Here is a tiny trained network, its code and every weight. The questions are about switching its units off for an input and a class, where a switched-off unit gives its printed mean instead of its output.

import numpy as np


def w(rows, s, z=0):
    codes = np.array(rows[::2]) - 128.0
    scale = np.full(codes.shape[1], s)
    scale[-1] = z or s
    return codes * scale


def norm(h):
    return h / np.sqrt((h * h).mean(-1, keepdims=True) + 1e-5)


def f(y):
    return y / 2 * (1 + np.tanh(0.7978845608 * (y + 0.044715 * y**3)))


def log_softmax(a):
    a = a - a.max(-1, keepdims=True)
    return a - np.log(np.exp(a).sum(-1, keepdims=True))


def net(x, mask):
    res = np.array(x, float).reshape(1, 7) / 4 @ E
    u = 0
    for l in range(3):
        y = f(norm(res) @ A[l][:, :-1].T + A[l][:, -1])
        res = res + np.where(mask[u : u + 8], y, B[l][:, -1]) @ B[l][:, :-1]
        u += 8
    return log_softmax(norm(res)[-1] @ U[:, :-1].T + U[:, -1])


A, B = {}, {}
E = w([
[115,149,130,123,116,129,103],'x0',
[134,127,115,117,117,121,116],'x1',
[212,160,110,117,157,159,79],'x2',
[74,161,63,136,151,187,150],'x3',
[152,135,126,163,108,92,217],'x4',
[128,70,122,255,124,153,56],'x5',
[164,61,85,104,149,115,147],'x6',
],0.0069)
A[0] = w([
[62,98,132,119,126,186,99,253],'0.n0',
[102,68,134,188,125,101,179,198],'0.n1',
[93,227,192,197,88,103,167,117],'0.n2',
[174,100,142,59,67,254,74,151],'0.n3',
[151,118,63,110,199,75,69,104],'0.n4',
[135,251,218,216,85,162,141,102],'0.n5',
[101,189,89,166,168,135,110,113],'0.n6',
[191,186,154,37,144,171,196,105],'0.n7',
],0.0073,0.0022)
B[0] = w([
[93,164,38,94,106,2,231,207],'0.n0',
[71,184,86,72,141,114,37,216],'0.n1',
[180,30,88,82,178,116,98,237],'0.n2',
[177,143,157,145,99,139,249,192],'0.n3',
[151,61,122,195,166,23,241,161],'0.n4',
[171,35,72,102,156,101,243,254],'0.n5',
[253,218,130,212,147,81,79,161],'0.n6',
[132,100,170,68,91,245,93,242],'0.n7',
],0.0042,0.004)
A[1] = w([
[88,55,70,214,71,189,79,152],'1.n0',
[153,53,108,191,88,145,114,43],'1.n1',
[83,208,77,172,156,189,168,109],'1.n2',
[112,65,83,215,98,135,92,84],'1.n3',
[14,84,112,112,76,17,109,161],'1.n4',
[254,168,56,142,122,160,128,141],'1.n5',
[245,153,127,104,152,166,34,240],'1.n6',
[112,74,252,147,98,142,104,9],'1.n7',
],0.0065,0.0015)
B[1] = w([
[98,71,125,113,77,199,155,210],'1.n0',
[172,126,151,66,134,199,112,178],'1.n1',
[190,146,70,146,85,149,2,171],'1.n2',
[174,110,236,66,54,120,153,209],'1.n3',
[122,108,176,199,235,95,213,253],'1.n4',
[23,23,137,158,227,79,175,232],'1.n5',
[17,176,181,168,160,94,186,218],'1.n6',
[189,226,73,90,64,82,108,140],'1.n7',
],0.006,0.0045)
A[2] = w([
[211,142,142,139,106,58,148,75],'2.n0',
[162,86,111,168,95,100,125,205],'2.n1',
[136,105,23,129,156,162,143,116],'2.n2',
[97,245,166,159,68,147,73,253],'2.n3',
[232,163,223,141,179,113,95,101],'2.n4',
[202,118,159,218,148,160,137,150],'2.n5',
[154,118,168,218,106,170,106,188],'2.n6',
[150,92,253,93,114,49,123,65],'2.n7',
],0.0083,0.0031)
B[2] = w([
[46,181,88,154,102,201,6,154],'2.n0',
[226,193,62,56,197,175,196,186],'2.n1',
[194,195,119,232,80,98,59,172],'2.n2',
[239,30,101,118,126,27,152,142],'2.n3',
[73,140,74,208,195,206,115,162],'2.n4',
[83,161,175,76,70,76,146,184],'2.n5',
[114,145,188,2,112,123,143,176],'2.n6',
[162,142,45,198,92,133,99,253],'2.n7',
],0.0065,0.0059)
U = w([
[44,116,196,151,195,88,159,162],'0',
[133,124,209,2,54,165,125,157],'1',
[155,97,118,132,158,88,145,151],'2',
[141,180,61,181,99,131,54,2],'3',
],0.0092,0.0039)

Each question gives the input, the list of numbers given to net, and the class t.
The units are the neurons (one row each of A and B). Each row of codes is followed by its name. A weight is (code - 128) times the scale printed after its matrix; where a second scale follows, it is the last column's (A, B and U).
mask holds one flag per neuron, layer by layer. A switched-off neuron (its flag False) gives its mean, the last column of its row in B, instead of its output. The means were averaged over made-up inputs and are rounded, as every weight is.
A unit's drop is (log p(t) with every unit on - log p(t) with that unit switched off) / (log p(t) with every unit on - log p(t) with every unit switched off).
The circuit of an input: a set's keep is (log p(t) with only the set's units on - log p(t) with every unit switched off) / (log p(t) with every unit on - log p(t) with every unit switched off). Starting from the 12 units with the biggest drops (on a tie, the unit counted first), units are removed one at a time, each time the one whose removal leaves the highest keep (on an exact tie, the one counted first), for as long as the keep stays at least 0.8.
circuit, biggest first: the units of the circuit, biggest drop first
most important unit: the unit with the biggest drop
top k neurons: the k neurons with the biggest drops, biggest first
top k neurons in layer l: the k neurons of layer l with the biggest drops, biggest first
input [-3,2,3,-8,6,8,8], class 1: top 2 neurons : (2.n6 2.n5)
input [-8,-7,-3,-3,-1,3,-5], class 2: most important unit : 0.n2
input [1,-1,5,8,8,8,8], class 1: circuit, biggest first : (1.n3 2.n6 0.n5 2.n5)
input [-4,-3,2,-8,3,8,8], class 1: top 3 neurons in layer 2 : (2.n6 2.n5 2.n2)
input [-1,1,4,-7,-1,4,-4], class 3: top 2 neurons in layer 2 : (2.n7 2.n4)
input [8,-8,0,-5,4,-4,-2], class 3: circuit, biggest first : (2.n7 2.n0)
input [-3,-6,5,-4,1,6,-4], class 1: top 2 neurons : (2.n6 1.n4)
input [-5,6,-5,-1,-8,6,0], class 1: top 3 neurons : (1.n0 1.n3 1.n5)
input [3,3,6,6,-7,5,-1], class 0: circuit, biggest first : (1.n6 2.n7)
input [0,1,-2,-6,-2,4,2], class 3: top 2 neurons : (2.n7 1.n7)
input [8,-6,-1,7,2,5,6], class 3: top 2 neurons : (0.n0 2.n2)
input [5,-7,1,7,-1,0,-5], class 3: top 2 neurons : (1.n2 2.n2)
input [0,3,8,7,-5,8,8], class 0: top 2 neurons in layer 1 : (1.n5 1.n6)
input [5,-5,-1,-1,7,5,-2], class 1: top 2 neurons in layer 0 : (0.n0 0.n4)
input [6,-8,8,-7,-2,0,2], class 0: circuit, biggest first : (1.n6)
input [-7,8,1,-4,3,1,1], class 3: circuit, biggest first : (0.n5 2.n0)
input [4,-4,1,6,0,8,-7], class 1: top 2 neurons : (1.n3 2.n6)
input [7,-2,6,-5,4,8,-2], class 1: top 3 neurons : (2.n6 1.n4 2.n5)
input [8,5,0,7,4,8,8], class 1: top 2 neurons in layer 0 : (0.n5 0.n2)
input [-7,2,5,-1,-8,-3,1], class 0: circuit, biggest first : (1.n6)
input [-4,-5,-5,-8,1,-4,7], class 3: top 2 neurons : (2.n7 1.n5)
input [2,7,7,0,-8,5,3], class 0: top 2 neurons in layer 1 : (1.n6 1.n5)
input [-2,-3,-6,-8,0,-5,-5], class 3: top 3 neurons : (2.n7 1.n5 1.n7)
input [-5,5,8,3,6,-4,-6], class 0: top 2 neurons : (1.n5 1.n6)
input [-5,-6,-2,5,-1,6,-5], class 1: top 2 neurons : (1.n3 2.n6)
input [7,-8,-3,-7,-7,-5,4], class 3: top 2 neurons : (2.n7 1.n5)
input [-8,-1,3,0,-7,-2,1], class 0: most important unit : 0.n5
input [8,-1,7,3,-4,1,-5], class 0: top 2 neurons : (1.n5 1.n6)
